Below are the code and all the weights of a small trained network. Each question names an input and a class and asks about switching units off, where a switched-off unit gives its printed mean instead of its output.

import numpy as np


def w(rows, s, z=0):
    codes = np.array(rows[::2]) - 128.0
    scale = np.full(codes.shape[1], s)
    scale[-1] = z or s
    return codes * scale


def norm(h):
    return h / np.sqrt((h * h).mean(-1, keepdims=True) + 1e-5)


def f(y):
    return np.maximum(y, 0)


def log_softmax(a):
    a = a - a.max(-1, keepdims=True)
    return a - np.log(np.exp(a).sum(-1, keepdims=True))


def net(x, mask):
    res = np.array(x, float).reshape(1, 7) / 4 @ E
    u = 0
    for l in range(3):
        y = f(norm(res) @ A[l][:, :-1].T + A[l][:, -1])
        res = res + np.where(mask[u : u + 6], y, B[l][:, -1]) @ B[l][:, :-1]
        u += 6
    return log_softmax(norm(res)[-1] @ U[:, :-1].T + U[:, -1])


A, B = {}, {}
E = w([
[147,137,87,111,46,99,64,84,128],'x0',
[123,132,125,137,151,143,118,150,125],'x1',
[240,181,81,124,79,127,168,80,216],'x2',
[96,111,129,94,76,145,194,83,94],'x3',
[126,78,4,163,170,27,155,127,82],'x4',
[103,83,138,121,127,82,175,108,104],'x5',
[138,117,136,113,81,103,142,91,137],'x6',
],0.0036)
A[0] = w([
[158,146,224,145,161,180,116,152,177,26],'L0N0',
[129,150,145,131,97,147,2,142,141,35],'L0N1',
[67,120,206,134,175,207,123,177,100,4],'L0N2',
[85,102,157,129,91,111,154,113,114,40],'L0N3',
[179,145,99,133,63,168,168,124,156,69],'L0N4',
[66,91,171,121,51,102,172,101,81,30],'L0N5',
],0.011,0.0038)
B[0] = w([
[150,118,178,80,118,140,195,249,157,245],'L0N0',
[165,74,108,164,75,157,46,131,82,227],'L0N1',
[74,244,125,190,198,164,128,5,101,254],'L0N2',
[108,73,134,71,108,135,186,120,126,167],'L0N3',
[136,163,94,153,143,87,138,61,179,221],'L0N4',
[106,74,110,28,70,174,148,137,77,209],'L0N5',
],0.011,0.0069)
A[1] = w([
[62,72,103,166,224,71,126,187,80,96],'L1N0',
[74,140,209,116,117,84,78,189,156,6],'L1N1',
[94,105,231,74,171,35,82,122,167,51],'L1N2',
[93,123,255,102,134,74,122,175,210,43],'L1N3',
[80,161,196,148,175,64,118,139,174,36],'L1N4',
[87,151,211,159,162,107,83,163,115,53],'L1N5',
],0.0099,0.0011)
B[1] = w([
[111,90,116,169,254,31,143,235,107,255],'L1N0',
[164,149,102,133,130,95,143,80,150,162],'L1N1',
[122,122,101,132,156,174,136,179,112,141],'L1N2',
[167,150,100,140,130,179,144,188,142,219],'L1N3',
[133,74,104,109,66,146,79,141,81,219],'L1N4',
[135,103,71,86,106,96,144,54,122,240],'L1N5',
],0.0077,0.003)
A[2] = w([
[67,167,229,96,120,91,155,111,178,66],'L2N0',
[96,126,250,99,145,79,55,124,175,49],'L2N1',
[131,103,163,148,75,130,11,148,121,19],'L2N2',
[64,132,247,129,122,81,90,110,187,7],'L2N3',
[121,162,223,83,112,88,101,200,184,52],'L2N4',
[47,192,221,121,168,120,101,97,141,30],'L2N5',
],0.012,0.0019)
B[2] = w([
[117,107,127,172,147,92,39,148,104,182],'L2N0',
[99,113,115,128,166,118,127,170,96,128],'L2N1',
[128,86,216,163,94,106,1,133,136,241],'L2N2',
[141,125,105,116,101,173,125,114,100,130],'L2N3',
[105,148,197,124,138,153,167,169,142,184],'L2N4',
[70,196,165,155,194,157,116,95,92,253],'L2N5',
],0.0093,0.0044)
U = w([
[111,79,97,158,214,39,135,206,101,70],'0',
[54,219,166,163,196,199,128,68,60,238],'1',
[179,183,63,151,114,66,154,38,225,56],'2',
[190,173,184,126,112,183,184,233,200,12],'3',
[81,50,109,18,65,131,181,101,82,127],'4',
[168,86,170,175,65,133,2,141,123,254],'5',
],0.009,0.00057)

Each question gives the input, the list of numbers given to net, and the class t.
The units are the neurons (one row each of A and B). Each row of codes is followed by its name. A weight is (code - 128) times the scale printed after its matrix; where a second scale follows, it is the last column's (A, B and U).
mask holds one flag per neuron, layer by layer. A switched-off neuron (its flag False) gives its mean, the last column of its row in B, instead of its output. The means were averaged over made-up inputs and are rounded, as every weight is.
A unit's drop is (log p(t) with every unit on - log p(t) with that unit switched off) / (log p(t) with every unit on - log p(t) with every unit switched off).
The circuit of an input: a set's keep is (log p(t) with only the set's units on - log p(t) with every unit switched off) / (log p(t) with every unit on - log p(t) with every unit switched off). Starting from the 12 units with the biggest drops (on a tie, the unit counted first), units are removed one at a time, each time the one whose removal leaves the highest keep (on an exact tie, the one counted first), for as long as the keep stays at least 0.8.
units of the circuit, in order: the units of the circuit, biggest drop first
unit that matters most: the unit with the biggest drop
top k neurons: the k neurons with the biggest drops, biggest first
k most important neurons of layer l: the k neurons of layer l with the biggest drops, biggest first
drop when u is switched off: that unit's drop, to one decimal
input [-1,-8,8,4,-8,-4,-8], class 3: unit that matters most : L0N0
input [-3,5,6,-3,2,6,-6], class 0: units of the circuit, in order : (L0N2 L0N0 L0N1)
input [-7,-6,5,1,8,8,7], class 4: units of the circuit, in order : (L0N2 L0N5)
input [7,7,-5,-5,2,3,1], class 5: top 2 neurons : (L0N1 L2N2)
input [-4,8,5,3,5,2,4], class 2: top 2 neurons : (L0N2 L0N0)
input [5,-7,-4,-5,-7,8,-1], class 5: top 2 neurons : (L0N1 L2N2)
input [-4,1,1,-4,6,-7,1], class 0: 2 most important neurons of layer 0 : (L0N2 L0N0)
input [-2,-2,-4,4,5,-8,2], class 0: units of the circuit, in order : (L0N2 L1N0)
input [6,-4,4,-8,4,6,-7], class 0: top 3 neurons : (L0N1 L0N2 L0N4)
input [5,0,-1,4,-3,-1,3], class 4: top 2 neurons : (L0N5 L0N3)
input [-8,1,3,-6,-7,-1,-8], class 3: top 2 neurons : (L0N0 L1N3)
input [-1,-1,0,-5,2,-4,-3], class 5: top 2 neurons : (L0N1 L2N2)
input [5,-3,-4,7,5,-8,0], class 4: top 2 neurons : (L0N1 L0N2)
input [7,5,-7,1,8,4,3], class 4: units of the circuit, in order : (L0N5)
input [-8,3,5,-2,7,-8,-5], class 0: top 2 neurons : (L0N2 L0N0)
input [3,7,6,2,-6,-8,2], class 3: top 4 neurons : (L0N0 L0N2 L2N4 L1N4)
input [-1,-1,3,-3,1,-7,-5], class 5: 2 most important neurons of layer 0 : (L0N1 L0N3)
input [2,2,6,-6,2,-1,-4], class 2: 3 most important neurons of layer 0 : (L0N4 L0N5 L0N0)
input [-8,-1,7,-2,1,8,-7], class 3: top 2 neurons : (L0N2 L0N1)
input [7,3,4,2,1,-2,1], class 2: unit that matters most : L0N4
input [6,-5,5,5,-3,5,-4], class 2: 2 most important neurons of layer 0 : (L0N4 L0N0)
input [3,2,3,-1,2,1,-7], class 2: top 2 neurons : (L0N0 L0N1)
input [-4,8,6,-4,6,-2,0], class 0: top 4 neurons : (L0N2 L0N0 L0N4 L1N0)
input [-3,-8,5,5,-4,-7,1], class 3: top 2 neurons : (L0N2 L0N0)
input [4,0,-2,-2,6,3,3], class 0: 2 most important neurons of layer 0 : (L0N2 L0N1)
input [-1,8,2,-2,7,-7,-5], class 0: drop when L0N2 is switched off : 0.4
input [3,-2,-3,-8,-3,-4,2], class 5: drop when L0N4 is switched off : 0.0
